Rows are numbered. After the first six, each row is followed by the numbers of the five nearest rows among all rows above it, by straight-line distance, nearest first.
0: [ 27 -19   3 -24  16  31  -3 -18  -8  -8   3 -11   7 -29  22  -9  13 -47
 -26  23  15  17 -16 -28  10  14 -21 -11  -2 -23   4  -7   3  -8 -19   2
 -32  16 -18  -2  22 -21  -3  15 -12  21   0   2]
1: [ 21   0  15  12  13   3  41 -29  -5 -31   2  10 -26 -23   7 -31   7 -33
  -1  33  14 -18 -14  -6  23  19   5  -5  -4 -32  28 -16   1   8 -14  15
 -48 -11 -47  -6  -3  -3  33  12   3  -3  16   0]
2: [ 28   2   3  16 -17  -8  70 -36 -46  -2  22 -11   4   5  24  12  -6 -20
  -4  33   1 -20 -34  -2  -2 -30 -17  35   5 -66  14 -22  -2 -10 -32   1
 -79  26 -46  12   9 -35 -23  19  -1 -31 -19   8]
3: [ 17   5 -16  -6 -15  -2 -16   1  14 -14  -1  -5  16  11  -7   4  -6  -1
 -10  -4   5 -22  -5 -46  13  26  32  12  -9 -11 -22  12 -19  -3   1 -16
 -14  11 -10   3 -13 -18 -14  42  -5 -23  -2   2]
4: [-25 -11  11 -37  41  -6 -42   0  57 -19 -24  -5  13  -5  15  26  32   1
  -4   5 -11  22  15  12 -10  42 -21 -24 -26  26  -6 -24 -19   4   4  -8
  47 -19  34  25  -2  11   0   4 -15  18  46 -15]
5: [ -8 -21  11 -23  36  43 -10  -3  37 -23  17   0  11  21  14 -23  -4   3
 -12   0   1  26   6 -11  -2  33   0 -35  15  10 -24 -23  25  -8 -21  -6
  13 -34 -15 -15 -19 -20  -9  17 -21  26  14   2]
6: [  6 -16  -6  -1  20  43  16  -9   9 -27 -16  15  23  11   4   1  -7 -42
  -7   8  21 -17 -11  -8  -8  51  10 -65  23 -10   6  -5  25 -12 -30  10
 -17 -15 -20  -3  12  -7  -9 -12  24  -2  41   3] : 5 0 1 3 4
7: [ -9 -37  11 -16  -1  -1 -23   9  17 -51   4   3  13  32  13  44   4 -31
   8   0  11  31  13 -34  23  30   6 -16 -10  -8 -23 -11   7   0 -29  23
  -1 -18 -12  15 -26  -7 -11   3   5  -6  10 -15] : 5 3 6 0 4
8: [  9 -14 -25  -3  32   0   6 -24  16  -3   4  18  10  16  -6  -8 -18 -20
   1  13   8  -6   1 -16  -2  24  -2 -16  -2 -11 -15 -17   4 -18  -4   0
 -24  -3 -34 -10   5  -3  -9  10  -2   4  21 -10] : 6 0 3 5 1
9: [ 26 -45  19 -31  24  37  -2  15  17  25 -21  18  -3 -11 -11  -9   7 -17
 -18   2   6 -12   4   3  -4  22  32  -9  14   8 -12  -8  26  25 -17  12
 -35 -15 -26 -27   0 -13  -6  13 -14  -1  27 -11] : 8 5 6 0 3
10: [ 33 -11  -7   4  34  49  12   0  10  -4  -5 -18   5   9  23  -8  13 -55
  -9  19  21   9  16 -20 -21  38  27 -12 -15 -55  14  29  19  16 -15  -9
 -27  15 -22 -22  -1 -29  19  15  -4  -3  38   5] : 0 6 8 9 1
11: [ 22 -34 -16   7  12  21  25 -36  -2   5  -9   5  -2 -12   2 -36  -1 -50
  -5  23  28 -12  -1 -20 -30  26 -13   5   7 -44   5  17  42 -10 -10  -6
 -61  15 -24 -20  -6 -21   9  -2 -12  24 -16  11] : 0 10 8 1 9
12: [ 17  39  13  41   2 -39   2  12 -43   7   1  16 -12 -27  -7   3  -2  34
 -17   2 -11  -8 -17  30  -7 -17  -4  24  19 -49  -4  -5  -4  -2  11 -32
  -9  -8  12  -3  -4  24  -7 -13  10 -18 -26 -15] : 3 8 1 2 0
13: [ 12  23   0  59 -13 -24  41   1 -31  10   9   4 -29 -32   8  -2   0 -10
 -14  33  11 -30 -17 -40  10 -29  -3  29  20 -27  41  -4   4 -10  -7 -43
 -47   0 -18  17   8  -1  22  10 -11  -5 -17  -2] : 12 1 2 11 0
14: [ 33 -27   0 -29 -10  19 -17   7  36 -23  -6   2  23 -13   1 -11   6  -8
   0  15   2  -3   5  -2  -4  14  17   6  18  -9 -34 -28  -7  17 -42  25
  10  17  17 -25  -1 -19  29 -13  -1  11  38   5] : 9 8 5 0 7
15: [  4  29  -8  45   2  11  21 -15 -33 -18 -19   4  17  -3  24  -8 -13  -5
  -8  13  -6 -16 -12   1   2 -20 -15  34   5 -62  -8 -15  17   6  11 -42
 -40 -13 -28   2  15  -1   5  14   3  -9 -14 -12] : 13 12 2 1 8
16: [ -5  -3  10 -33 -12  10 -32  -3  42  13 -26   4  10   6  -4 -20   3  22
  15 -12  28 -22  23 -30  10   2 -13 -27  -7  14 -32 -14  -8   6  -6   9
  33  17  40  14  14   6   7 -21   5   4  -3 -28] : 14 4 3 8 5
17: [  7  19  -6  36  11  -7  42   9 -42 -20   4  -7 -11 -12  -3  -4 -21 -20
 -23  -2 -19  -5 -20   5  22 -19 -16  12   6 -27  21   3  23 -12 -10 -17
 -35  -4  -8  -9 -15 -17  -2   6 -13 -14 -21 -13] : 15 13 12 1 2
18: [  6  29 -13  17  -9 -18  21 -22  -9   5  -8   1  -4  -9   1 -23  13   2
 -18  14  11 -13 -19  23  18 -29 -25   9  34   9  19  -1 -23   0  30  -8
 -14 -30  -3   1  -6  14  12 -21  -1 -14  -8  -6] : 12 17 15 13 1
19: [-25  21  14 -13 -27 -26 -47 -10  32  25  -7   2  -5  13 -14   8  -6  34
  14   7   8  18 -10 -10  -3   2  13 -22   8  -8   7  10   0  14 -29  23
   9   4   9   8  23  35  -1  -4  22   3  15 -11] : 16 8 3 14 7
20: [  0   7   1  19 -38 -49 -33   3   4  22 -17  17 -29 -21 -18  12 -21  31
  29 -48  -3  -6  -7  33   6 -53 -14  23   0  20 -22 -10   3   0  48  -5
  37  24  11   8  14  15  10 -13  23 -24 -29  13] : 12 18 19 16 3
21: [-10 -23   9 -44  13   1 -33 -12  31  -5 -23   3  -3  15 -28   9  -2  -4
 -12 -19 -11   7  14  16  -4  45   2 -13 -10  19 -22  -7 -28  11  18  11
  34  10  19   0   2 -10  13 -14   9  11  26   4] : 4 16 14 8 19
22: [ 31  28  -4  34 -65 -56 -11  22   6  -7 -10   1 -29 -27  15 -11  -6   9
  -4  -8   9  12   0   4   7 -48 -28  53  -2   3  -9 -15  26  -1  -7  -3
  12  13  24   4  11  28   2 -17 -10 -16 -37 -17] : 20 12 18 17 13
23: [ 12 -22  -7  20  24   4  48 -15 -35 -18  43  -5   0  -2  -6 -33  35 -63
   8   8  16 -16 -26  -3 -10  40   8 -15  -8 -41  17  13  34  19 -26  31
 -82 -11 -39 -23  17 -22 -18  -4   4  16 -15  15] : 11 1 0 10 8
24: [-19  -7   2   3 -19 -23 -69  20  25 -21 -21 -14 -13  -7   0  15  -6  28
   2 -45  -6  10  28 -15  -6  -7   9  -4  -9  10 -19   7   2   4  -7 -10
  29 -10  46  -9   8  10 -35  12   8 -10   5  31] : 19 16 21 3 20
25: [ -4   9  -3  13 -17 -63 -26   9  -4 -16  -3 -19 -22  -8 -22  20   7  38
 -14 -34 -11   8  -1  33  17 -29   7  19   1   1   6  -8 -19  19  17 -17
  24   7  13   9  12  35 -25   1  -3 -20 -30 -16] : 20 12 22 24 18
26: [ 12   8 -23  41 -31 -72 -20  22 -24  19  11   7  12   5  15   3 -22  13
  21 -29  -9 -32  12  21   9 -50 -12  38  -3   3  17  -1  -8  -1  37 -26
  -8 -12  29  -8 -11  24 -11 -20   0 -18 -42  17] : 20 25 22 12 18
27: [  1 -19   8  20  19  11  49  -8  -6 -24  34 -19  26  -1  -6 -49  16 -70
   3   4  17  -8 -22 -15  -7  18  13   3  -3 -40  18  27  12  12 -45  19
 -76  -2 -47 -19  10 -24 -19 -31 -19  18  18   8] : 23 11 1 10 0
28: [-21 -18  19 -19  28   4 -24  31  28   7 -11  20  10  21 -11  -1   4  17
  20 -26  21  26  -1  -4   7   3  -8  -5 -22  39 -22  20 -23  28   1   9
  29   7  11 -10  13  20  -3  -5  15   0  29   5] : 21 16 19 24 4
29: [-30   7   8 -31  16 -30 -47 -16  30   2  -9 -11  15 -14  34  11  14   3
  13 -23  18  -1  13   5   7  10  16 -10 -11   9   7   1  19  13 -20  18
  18 -16  -3  16   6   5  -4  16  33 -13  38   3] : 19 28 24 4 21
30: [-37   4   8 -11 -28 -25 -38  18  31   2 -14  -5   2  11  22  28  13  36
  15 -26  25  -4  17   3  -8  13 -11 -35  -6  44  21   9 -20   6   6   4
  58   0  40  29  18  27  12  17   6  -6  17  21] : 24 29 28 19 16
31: [ -1 -22   6 -55  18  49 -21  14  36  -4   4  10   4  15   9  -9   7  -8
  10  -3   6  24  35   3 -14  27   8 -32   2  12 -16   2 -28   3 -29  13
  23  -3   7  -3  17 -18  27 -21 -19   4  39  -7] : 21 14 5 28 16
32: [-48   7  -6 -19  16  34 -30  10  41  10 -47  -2   6   8   1  25  19  54
  -8 -36  10  20  -3 -10   3  31  28 -17  -4  47  11   2 -26  12  -3  -7
  67  -4   4   0  -8  21   2 -30  -5  28  24  16] : 28 30 21 4 16
33: [-13  24 -23  -9 -31 -68 -30  -2  10   7 -18  -4   3 -20   0  10 -11  27
   5 -26   8 -19  17  30  21 -59  21  49  -1  25  -5 -15  -7  23  25 -24
 -18  10  26  12 -11  29  -1 -31  12   8 -38   9] : 26 25 20 22 18
34: [-27  -2   7 -44   6  41 -23 -23  40  -4 -11  -9  21  -2  10   8   5  24
  15  15  12  34  16 -11  -6  55  23 -20  22  36 -23  -5   0  10  -6  22
  54   7  12   5 -28 -13  -3  15   5   6  43  -5] : 31 21 5 4 32
35: [ -4 -10  -4 -12   7 -55  -7  19  15  -4   0   8  -6  -9  -9  17  16  54
  17 -27  -3   0  -3   7  17 -44   3  26  -4   2   4  11 -33   2   8 -37
   0  -9  24  -6  17  -8  -4   4   7   8 -36  17] : 25 33 26 20 24
36: [ 18  -4  23  39  -1 -40  21  -1 -51  13 -10  11   5  -7   7 -11   4  13
  -4  17 -13  -8  11  -7  -9  -2  -6  23  16  10   0 -40 -24   5   3  -3
   4 -16   2  -1   2   8  21   2 -12 -28  11  -1] : 18 12 17 13 15
37: [  9 -13   7 -22  42  55  14  -9  17 -19 -14   7  19  16  -7   0  20 -45
 -17   9  -7   5   1 -10   8  58  -3 -51 -23 -19  -8  14   7  -7 -42  33
  34 -12 -27 -19  -2 -44  10  12   3  10  55   6] : 6 5 10 31 8
38: [ 22  37   1  35  -7   6  33 -26 -14  12  16  34  16 -13  10  16 -17 -22
 -12  30 -11  -1 -10 -10   3 -11  -4  14  -8 -21   9   9   0 -10 -15 -24
 -29   4  -9  -1  19 -23  -5  12   0 -13 -30  -7] : 17 15 13 2 8
39: [  8  -5 -17 -17 -11 -47 -16  -1 -24  -2 -28   9   2 -29   0  30 -19  34
  20 -22 -23  11 -17  20  24 -70  14  29  12  17   2 -19 -36  -9  17 -39
   7  14  47   5   8  40  -4  -3  13   0 -62   9] : 35 33 25 20 26
40: [ 52  25   5  18 -40 -81 -16 -17 -15  -5 -17 -24  -3 -23  18 -44  -3   4
   8 -18  -2 -41 -37 -10  -2 -45   4  65  16 -45  55  22  34  16 -12   3
 -77  31 -19   8 -12   4  27  -4   4 -58 -75   6] : 13 22 26 17 12
41: [-41  14 -17  -7 -13 -22 -41  26 -50  18 -14  -9   8  17  -9   5 -13  53
  10 -23  -4  -4  20  11   8  -9   6 -19  15  36 -23  20 -31   1 -33   0
  31  -6  51   7   7  17 -27  12  11  11  32   5] : 24 30 19 28 25
42: [-23 -12 -20 -60  50   6 -21   4  27  14  11  -8  17  22  11   8   2 -18
  -6  -4  -8  11  14   6  -6  43   5 -59  -6   5  -6  24 -10   3  -2  13
   6 -16   4  19 -10  -4  18 -21 -11  17  28 -11] : 31 21 4 5 8
43: [  0   8 -13 -25  19   3 -25  -5  32  13   0 -13  12  17  -9   8   1 -23
   0   2  23  -7 -10 -13  -4   9 -17 -25  23   8  -3 -10  18  11 -30   5
  -6  40   2  15  34  -5 -10  22  10   5  29 -10] : 8 19 29 0 16
44: [-37 -18   6 -40  25  10   0  25  28 -24 -17 -17  -9  14  14   3  -5  -4
   5  -3 -13   7   3   5 -23  38 -14 -24  -9   2  -8  -4 -12  15 -26  16
  19   4 -19  -6  23 -13   6   6 -16  -2   9  19] : 31 21 42 5 28
45: [  2 -18   2 -16   4   5  38   3  18 -40  16 -16 -31  -2  10 -47  -2 -60
  -2  30  45 -38  -5 -10  -3  28  -6 -12 -45 -44  22  25   8 -26 -31  -3
 -65  11 -36 -18   2 -27  -4  26  19  -5  17 -30] : 1 11 27 10 23
46: [ -7   2 -17   2 -13 -38 -10  -3   5  -6   0 -10   6  -7   3  11  26  61
  10 -13  -9  -2  16   9  -9 -23  -9   6  18  11 -21 -24 -18  13  26 -17
  21  -5  35  -2 -23  18 -25  15  25 -13 -26  22] : 35 25 24 33 39
47: [ 34  25 -13  36 -16 -34  63 -30 -59  42 -19  19  -3 -14  19  -8   4   2
 -37   1 -21  -6 -22  24  -7 -44   1  19  11 -52  25  18  39 -15 -20 -11
 -88 -22 -38 -13  21 -23  13   1   4 -11 -35  -4] : 17 2 38 15 13
48: [ 21   9   5  57 -16 -25  26  -4 -20 -26   0  12  -8   1 -17   9  -2 -14
  -2  15  -7 -13  13   2  30  -9   5  27   4 -31  26 -12   8   5  -9 -34
 -37  -4 -31   5   8 -11  11   7 -11 -12  13  12] : 17 13 15 38 1
49: [ 21  -6  18  -7   8  29   2  -8 -21 -16   1   7  -8  -7  25 -36  36 -54
   6   8  13 -16 -30 -15  33  29   1 -21  14 -41   2  20  30   3  -3  22
 -45  24 -16  14   8 -17  13  24  -1   2   7  13] : 0 1 11 10 23
50: [  5 -15  11  13  39  51  51   2 -37  -2   9  31  26 -12   7 -49  14 -61
  18   9   6 -10  -6 -15 -26  39 -13 -35 -12 -61   9   5  28   1 -47  20
 -54   1 -61 -10  10 -28   0  33  10 -18   5 -14] : 23 27 49 11 10
51: [ 18 -14  12  24   2   3  29   1 -17 -22 -30 -24 -13   9  11 -29 -10 -37
  15  12  -2  -9  -1  12   9  11 -37  26 -39 -63   5  -1  25   1 -22  -1
 -64 -17  -6 -10  -6  -7  14  17  15   8   8  -8] : 1 15 17 11 48
52: [-31 -12  10 -46  -5  14  -9  27  30  -7 -13 -20  24  35  -9  11  15  21
  12   7  16  42   4  -6 -15  36 -21 -21  -4  61 -12  16 -24   1  -7 -18
  64   9  36  10   0  -4  10   7  21   7  27  22] : 28 34 30 21 32
53: [  3  30  -7  32  -9 -10  31   2 -53 -24 -13  27  -8 -12  11  27   5  20
 -16 -17 -19  -3 -19  23   4 -32   7  32   0 -40  26 -12  13 -35   0   3
 -21 -11 -23  -9   1  -4  17   1  29 -37 -19  24] : 17 12 15 48 38
54: [ 22  -8   4 -24  32  43  21 -14  10  15  21  11   3  29  -2 -16   6 -54
   5  30  25   2  -8 -20 -10  12   4 -32 -14 -48   3   9   1   2 -11  24
  -2  -6 -52  -4   1 -19  13   6   1  14  26  -6] : 10 8 37 0 6
55: [ -6  22   7   3 -34 -12 -29 -12   7  -1  -8   7   3 -11 -31  -6 -19   2
   8  26  -9   0  13  28  24   2 -13  19   6  -3  16 -24 -19 -13  -7   5
   0 -14  23 -10  28 -11   1  10  21  -9  30  21] : 19 18 36 48 21
56: [ 23   7 -10  -2   1  -7  -8 -25 -30  -8  27  15  31 -24  12 -31  18 -54
 -12 -18  11   2   0  16  -6  26  -6  11  13 -42  -1   9  -8 -14 -28   1
 -61   3 -32 -12   4 -16  25  38   5 -12  24   4] : 49 0 1 8 11
57: [  0  24 -16  25  -7 -15  16 -12 -36  20  19  -7   4  -4 -18 -17   5  17
 -21   9 -24 -13 -17   5  22 -44 -37  35 -14  28  10 -10   2  -3   8 -31
 -26   0   3  18  -6  19 -23 -11 -15 -15  14 -12] : 18 17 36 12 48
58: [  6 -33   6  -6  13   5  26 -17 -24 -16  46   5  -7  -9  -4 -40  -4 -60
 -23  25  18   1   5 -15   6  53 -13 -14 -24 -55  21   6   7 -12 -10   4
 -55 -20 -25   9   2  -6   1  -1  -4  -5 -10 -21] : 1 23 45 11 0
59: [ 22 -42  23  40  50  19  18   1  -1 -35  19  10   9 -11  -8 -52   2 -75
 -34   9  27 -11 -24 -22  20  16  10  -7   0 -68  15  -3  24 -36 -35  25
 -78   9 -52 -11  -6 -33  -5  10   3 -23 -12  -4] : 58 27 50 23 1
60: [  1   5 -10  12 -29 -24 -19  28  -8  -3  -2   7  18   7  12  18  -3  27
 -11  -5  -7 -16  -4  25  -7 -28  -2  -5 -25  26   6   3   2   6  11  -6
  10  20  20  -2  -4  12   9   1  -2 -24 -10 -11] : 25 46 26 35 20
61: [-17   1  -5 -49   3  10 -41   7  23 -10 -16   1   9  -5  13  27  -2  34
  24 -16  14  37   9  15 -12   9   6 -19  -8   3 -31  14 -39  13  10 -10
  46 -20  54 -28 -11   9 -14  11 -11  20  18  18] : 28 24 21 52 4
62: [ 26   7   3  28 -13 -30  63 -27 -59 -16  -6  11  -5  -1 -11   5   0   2
   0  -7   4 -19  13  -9  14 -25   4  51  -2 -33 -23 -19   0  -3  18   5
 -34  -2 -16   4  12  16  -5 -15  -3 -41  17  -7] : 48 36 15 53 17
63: [  4  -2  -5  22 -25 -56  -2  18  -1  14 -16 -12  10 -29 -25  10   1  37
  27 -17 -26 -14  -5   5  24 -76 -31  50 -27  34  35   0 -18  -3  38  -9
  20  47  42  -8   3   3   8 -22  19 -10 -51   9] : 20 39 26 35 33
64: [  1  -5 -18  -6 -20 -34 -33   9  54  -9  18  -2   8   1 -17  12   7  54
  36 -11  17  40  18   5  -2  -8  -5 -10 -18  28 -32  -9 -33   7  17 -18
  40 -15  35   5   8  24  19  27 -10  -2  20  32] : 61 30 46 24 28
65: [ 20  25 -17  22  -5 -20   4  -8  -9 -22 -24  -6   1 -11   4   9  -4  36
  -9  16  -5   0  -7  13  24 -42  15  25  18 -15  23  21   6  -5   0 -11
 -19 -23 -20  -7   9  -5 -23 -23   4 -40 -42  19] : 53 18 12 17 48
66: [ -6 -35  15 -30  35  54  13  15  59 -17  23  -7  10  15  20  36  -3 -17
   7  10 -29  19  -1   4 -21  48  18 -63  -1  -4 -25 -10 -20   3 -33  18
  43 -24  -5  14   1 -18   5  17 -11  22  38   5] : 31 5 44 37 42
67: [ 31  10   3  40 -38 -59 -14  10 -34   2 -16  22 -21 -13 -12   2  -2   4
  10   0   3 -43 -18  -2   1 -53  -7  44   5  -6  34 -13  -7   4  16 -13
 -34  -7  -1  23  -3  23  -3 -10   9 -15 -31 -13] : 26 12 22 13 18
68: [  2   1  10 -48  22  54  21 -19  26 -18  14 -42 -18   3   0  -1  -6  -9
 -11  12  16   9  18   4  -1  62  -4   2  10 -20 -14 -11  20 -24 -21  -2
   9 -12 -25 -10  10 -20  -5  24  21  19  43   2] : 5 37 8 44 6
69: [  6  11 -16  -4 -26 -10 -31  12  12   6  13   2  -6   3  -3  38 -18  24
  16  -5 -11   6  -2  21  -1 -14 -24   0 -12  15 -30 -10 -21   7 -26  -7
  22   1  27  22  19  16   2  22 -18   1   9  -1] : 60 64 19 55 24
70: [ -6 -34 -25  11  15   8 -17  -3   2 -27  -6   2  -6   6  -3 -28   5 -53
   1   5  -9 -13 -18 -40  -5  37  -5   6 -16 -45 -12   9  28 -17 -26  -6
 -17   1 -23 -14  11 -17  15   7 -12   7  24  -4] : 8 11 0 10 49
71: [ 14  55   1  44  -4 -16 -10 -13 -38   5  -3  19   7 -15  -1 -34   2  -5
   1  -1   3 -35 -11  44   0 -38   8  33  -6  -9  -1 -12  13  18  -9  -9
 -13  -4  -1   3   9  11 -10   1   7 -47 -50 -14] : 12 67 65 15 18
72: [-30  51 -17  23  -6 -19 -43  16  29  -5 -17  10  -1  11   6  38 -10  57
   1 -23   3  35  18  -8   7 -43  32  24  25  50  -8 -13  -5  -2  15   6
  67   6  56  22  -5  20  -7  11  -7   6  10  10] : 24 30 64 46 69
73: [ -9  24  -3  12 -14 -47 -29  13   8  -8   9  15  18  21 -10  16 -10  55
   7 -17   5  13  26  23   2 -37 -13  31 -28  15 -15  -8 -22   9   5 -10
  22  14  55   9   2  15  -5   1  14 -23   1  10] : 60 46 69 25 35
74: [ 10   1 -13  21  -3  -7  22 -15 -23  -8  -6  22 -23 -44   4   8  -1 -30
   0  -6  11 -18  24 -27   2 -16  -1  20 -14 -37   6  -8  -4  -6 -32   5
 -26 -11 -14   1  -1  -4  -7  19  13   2  -8   0] : 38 48 17 1 13
